Below are the code and all the weights of a small trained network. Each question names an input and a class and asks about switching units off, where a switched-off unit gives its printed mean instead of its output.

import numpy as np


def w(rows, s, z=0):
    codes = np.array(rows[::2]) - 128.0
    scale = np.full(codes.shape[1], s)
    scale[-1] = z or s
    return codes * scale


def norm(h):
    return h / np.sqrt((h * h).mean(-1, keepdims=True) + 1e-5)


def f(y):
    return np.maximum(y, 0)


def log_softmax(a):
    a = a - a.max(-1, keepdims=True)
    return a - np.log(np.exp(a).sum(-1, keepdims=True))


def net(x, mask):
    res = np.array(x, float).reshape(1, 4) / 4 @ E
    u = 0
    for l in range(4):
        y = f(norm(res) @ A[l][:, :-1].T + A[l][:, -1])
        res = res + np.where(mask[u : u + 4], y, B[l][:, -1]) @ B[l][:, :-1]
        u += 4
    return log_softmax(norm(res)[-1] @ U[:, :-1].T + U[:, -1])


A, B = {}, {}
E = w([
[61,170,111,155,216,160,107,121],'x0',
[109,132,73,184,152,198,169,221],'x1',
[163,126,50,174,180,63,255,53],'x2',
[61,88,135,110,137,232,154,132],'x3',
],0.0098)
A[0] = w([
[97,139,154,121,108,168,81,167,21],'L0N1',
[140,230,191,135,18,53,21,121,20],'L0N2',
[52,149,52,76,254,208,162,96,109],'L0N3',
[162,205,122,180,138,213,166,201,4],'L0N4',
],0.0061,0.004)
B[0] = w([
[102,136,149,80,113,193,114,89,172],'L0N1',
[127,83,133,81,156,103,2,125,221],'L0N2',
[99,135,215,229,164,144,27,69,255],'L0N3',
[107,124,136,144,129,116,196,244,183],'L0N4',
],0.0089,0.0052)
A[1] = w([
[146,129,140,136,100,92,64,159,87],'L1N1',
[115,71,223,109,39,119,166,154,88],'L1N2',
[145,141,155,158,146,192,175,200,78],'L1N3',
[118,152,82,254,157,217,197,209,4],'L1N4',
],0.0087,0.0034)
B[1] = w([
[89,148,176,52,123,54,126,155,185],'L1N1',
[222,125,78,160,204,209,92,45,179],'L1N2',
[187,123,57,84,185,104,119,254,194],'L1N3',
[102,24,162,155,145,64,65,142,254],'L1N4',
],0.0096,0.007)
A[2] = w([
[129,105,59,182,170,125,124,129,254],'L2N1',
[1,157,134,156,98,214,70,243,110],'L2N2',
[153,60,103,104,77,162,119,92,74],'L2N3',
[232,134,179,108,101,47,103,114,210],'L2N4',
],0.0075,0.0026)
B[2] = w([
[113,168,204,97,120,61,192,54,222],'L2N1',
[222,156,108,91,106,87,255,154,254],'L2N2',
[219,49,104,163,221,169,214,184,153],'L2N3',
[123,19,44,101,54,119,60,84,240],'L2N4',
],0.0085,0.0069)
A[3] = w([
[223,146,202,48,128,236,144,131,3],'L3N1',
[133,124,64,210,2,70,184,64,100],'L3N2',
[72,168,170,134,99,80,130,101,11],'L3N3',
[122,36,187,160,183,180,97,255,13],'L3N4',
],0.0083,0.0014)
B[3] = w([
[93,221,138,107,95,254,166,148,196],'L3N1',
[78,230,105,129,56,173,158,175,195],'L3N2',
[135,52,133,150,122,186,137,121,153],'L3N3',
[105,176,76,114,201,32,115,226,255],'L3N4',
],0.0099,0.0075)
U = w([
[110,247,141,77,131,228,128,182,131],'0',
[103,141,174,167,91,210,83,98,3],'1',
[124,161,58,146,52,67,230,62,137],'2',
[117,114,105,147,186,53,150,209,249],'3',
[198,60,73,108,123,221,168,70,44],'4',
[148,101,131,45,60,77,9,101,195],'5',
[57,144,192,207,188,107,137,29,120],'6',
],0.014,0.003)

Each question gives the input, the list of numbers given to net, and the class t.
The units are the neurons (one row each of A and B). Each row of codes is followed by its name. A weight is (code - 128) times the scale printed after its matrix; where a second scale follows, it is the last column's (A, B and U).
mask holds one flag per neuron, layer by layer. A switched-off neuron (its flag False) gives its mean, the last column of its row in B, instead of its output. The means were averaged over made-up inputs and are rounded, as every weight is.
A unit's drop is (log p(t) with every unit on - log p(t) with that unit switched off) / (log p(t) with every unit on - log p(t) with every unit switched off).
The circuit of an input: a set's keep is (log p(t) with only the set's units on - log p(t) with every unit switched off) / (log p(t) with every unit on - log p(t) with every unit switched off). Starting from the 12 units with the biggest drops (on a tie, the unit counted first), units are removed one at a time, each time the one whose removal leaves the highest keep (on an exact tie, the one counted first), for as long as the keep stays at least 0.8.
units of the circuit, in order: the units of the circuit, biggest drop first
k most important neurons: the k neurons with the biggest drops, biggest first
k most important neurons of layer l: the k neurons of layer l with the biggest drops, biggest first
drop when u is switched off: that unit's drop, to one decimal
input [6,-4,0,6], class 6: most important neuron	(L0N3)
input [-6,6,-8,-1], class 0: units of the circuit, in order	(L3N1 L1N4)
input [-8,-8,-5,7], class 4: units of the circuit, in order	(L1N2 L2N3)
input [3,1,5,-3], class 6: units of the circuit, in order	(L2N2 L3N4)
input [4,2,8,-7], class 2: units of the circuit, in order	(L3N2 L3N4)
input [-8,-7,8,7], class 4: units of the circuit, in order	(L2N3 L1N2)
input [-6,5,-5,0], class 0: 2 most important neurons of layer 1	(L1N4 L1N2)
input [-8,-1,-2,1], class 4: 2 most important neurons	(L1N2 L2N3)
input [-7,7,-8,-1], class 0: units of the circuit, in order	(L3N1 L1N4)
input [2,-6,4,-3], class 2: 3 most important neurons	(L3N2 L1N4 L0N3)
input [5,3,1,-8], class 2: 4 most important neurons	(L0N3 L3N4 L1N3 L2N1)
input [-1,-2,1,3], class 4: units of the circuit, in order	(L3N4 L1N4)
input [1,2,-3,-1], class 0: 3 most important neurons	(L0N1 L1N4 L3N1)
input [0,3,-5,-2], class 0: units of the circuit, in order	(L1N4)
input [0,-7,-2,6], class 1: 3 most important neurons of layer 3	(L3N4 L3N1 L3N2)
input [-3,-4,4,8], class 4: 2 most important neurons	(L2N3 L1N4)
input [-6,8,-3,7], class 3: 2 most important neurons	(L1N4 L3N4)
input [8,2,1,5], class 6: 3 most important neurons of layer 2	(L2N1 L2N3 L2N4)
input [-3,1,-2,4], class 0: 2 most important neurons	(L3N1 L2N4)
input [-7,2,1,4], class 4: units of the circuit, in order	(L1N2)
input [6,5,8,8], class 6: 2 most important neurons	(L0N3 L2N1)
input [5,2,1,-6], class 6: 2 most important neurons	(L3N4 L2N2)
input [-1,-7,3,7], class 4: drop when L2N1 is switched off	0.1
